Below is a small trained network, with its code and all its weights. Each question gives an input and a class and asks what happens when units are switched off, that is, made to give their printed mean instead of their output.

import numpy as np


def w(rows, s, z=0):
    codes = np.array(rows[::2]) - 128.0
    scale = np.full(codes.shape[1], s)
    scale[-1] = z or s
    return codes * scale


def norm(h):
    return h / np.sqrt((h * h).mean(-1, keepdims=True) + 1e-5)


def f(y):
    return np.maximum(y, 0)


def log_softmax(a):
    a = a - a.max(-1, keepdims=True)
    return a - np.log(np.exp(a).sum(-1, keepdims=True))


def net(x, mask):
    res = np.array(x, float).reshape(1, 4) / 4 @ E
    u = 0
    for l in range(2):
        y = f(norm(res) @ A[l][:, :-1].T + A[l][:, -1])
        res = res + np.where(mask[u : u + 7], y, B[l][:, -1]) @ B[l][:, :-1]
        u += 7
    return log_softmax(norm(res)[-1] @ U[:, :-1].T + U[:, -1])


A, B = {}, {}
E = w([
[142,173,193,147,134],'x0',
[119,53,160,115,149],'x1',
[151,120,193,217,156],'x2',
[180,80,90,149,253],'x3',
],0.0057)
A[0] = w([
[146,254,118,112,175,9],'0.n1',
[121,189,198,113,128,215],'0.n2',
[90,137,135,69,131,125],'0.n3',
[90,106,24,158,108,79],'0.n4',
[133,193,111,94,93,97],'0.n5',
[5,127,195,206,91,191],'0.n6',
[140,32,146,176,151,187],'0.n7',
],0.0074,0.0013)
B[0] = w([
[164,167,52,213,58,214],'0.n1',
[30,95,107,119,207,226],'0.n2',
[255,139,197,95,95,193],'0.n3',
[30,152,111,121,202,218],'0.n4',
[145,171,212,168,147,224],'0.n5',
[126,100,71,128,66,253],'0.n6',
[191,129,182,98,120,254],'0.n7',
],0.0061,0.0035)
A[1] = w([
[202,40,128,153,87,9],'1.n1',
[172,82,174,188,176,90],'1.n2',
[96,127,102,129,74,200],'1.n3',
[179,132,127,73,117,108],'1.n4',
[106,74,131,27,156,227],'1.n5',
[80,129,72,121,170,60],'1.n6',
[164,210,1,82,131,65],'1.n7',
],0.0093,0.0011)
B[1] = w([
[145,229,160,60,93,196],'1.n1',
[254,83,78,75,140,237],'1.n2',
[177,72,156,125,99,214],'1.n3',
[185,125,123,126,82,176],'1.n4',
[199,136,154,104,177,251],'1.n5',
[38,122,167,98,166,180],'1.n6',
[71,117,127,183,186,253],'1.n7',
],0.0068,0.0047)
U = w([
[138,167,143,111,31,217],'0',
[91,63,121,154,73,3],'1',
[64,111,96,75,202,73],'2',
[250,96,120,94,168,187],'3',
[91,178,57,209,154,161],'4',
],0.014,0.0034)

Each question gives the input, the list of numbers given to net, and the class t.
The units are the neurons (one row each of A and B). Each row of codes is followed by its name. A weight is (code - 128) times the scale printed after its matrix; where a second scale follows, it is the last column's (A, B and U).
mask holds one flag per neuron, layer by layer. A switched-off neuron (its flag False) gives its mean, the last column of its row in B, instead of its output. The means were averaged over made-up inputs and are rounded, as every weight is.
A unit's drop is (log p(t) with every unit on - log p(t) with that unit switched off) / (log p(t) with every unit on - log p(t) with every unit switched off).
The circuit of an input: a set's keep is (log p(t) with only the set's units on - log p(t) with every unit switched off) / (log p(t) with every unit on - log p(t) with every unit switched off). Starting from the 12 units with the biggest drops (on a tie, the unit counted first), units are removed one at a time, each time the one whose removal leaves the highest keep (on an exact tie, the one counted first), for as long as the keep stays at least 0.8.
units of the circuit, in order: the units of the circuit, biggest drop first
most important unit: the unit with the biggest drop
k most important neurons: the k neurons with the biggest drops, biggest first
top k neurons in layer l: the k neurons of layer l with the biggest drops, biggest first
input [-2,1,0,-2], class 0: units of the circuit, in order : (1.n2)
input [-7,1,-8,8], class 2: units of the circuit, in order : (1.n6, 0.n4)
input [-6,-7,6,-5], class 1: units of the circuit, in order : (0.n6, 1.n3, 1.n1, 1.n5)
input [8,-4,3,2], class 4: top 2 neurons in layer 1 : (1.n5, 1.n3)
input [-8,-5,0,-1], class 2: 3 most important neurons : (0.n4, 1.n6, 0.n1)
input [-6,7,7,-2], class 0: units of the circuit, in order : (1.n1, 0.n6)
input [3,0,-7,0], class 0: 3 most important neurons : (0.n3, 0.n5, 1.n2)
input [1,1,-6,4], class 2: top 2 neurons in layer 0 : (0.n7, 0.n4)
input [8,-1,-7,2], class 4: units of the circuit, in order : (0.n1, 1.n7)
input [-5,-7,6,2], class 4: units of the circuit, in order : (1.n5, 1.n3)
input [-2,2,-5,6], class 2: top 2 neurons in layer 0 : (0.n4, 0.n5)
input [-5,-1,3,-2], class 1: top 3 neurons in layer 0 : (0.n6, 0.n4, 0.n2)
input [-4,5,4,-2], class 0: 3 most important neurons : (1.n1, 0.n6, 0.n2)
input [-2,-3,-7,4], class 2: 2 most important neurons : (1.n6, 0.n4)
input [4,-2,-6,5], class 4: most important unit : 0.n1
input [-6,2,-6,6], class 2: top 2 neurons in layer 1 : (1.n6, 1.n2)
input [-7,-6,4,-5], class 1: top 2 neurons in layer 1 : (1.n3, 1.n1)
input [-6,0,-8,0], class 2: 2 most important neurons : (0.n4, 1.n7)
input [7,6,1,-4], class 1: top 2 neurons in layer 0 : (0.n2, 0.n6)
input [-7,6,6,-6], class 0: most important unit : 1.n1
input [-4,-1,-4,-2], class 2: 2 most important neurons : (0.n4, 0.n7)
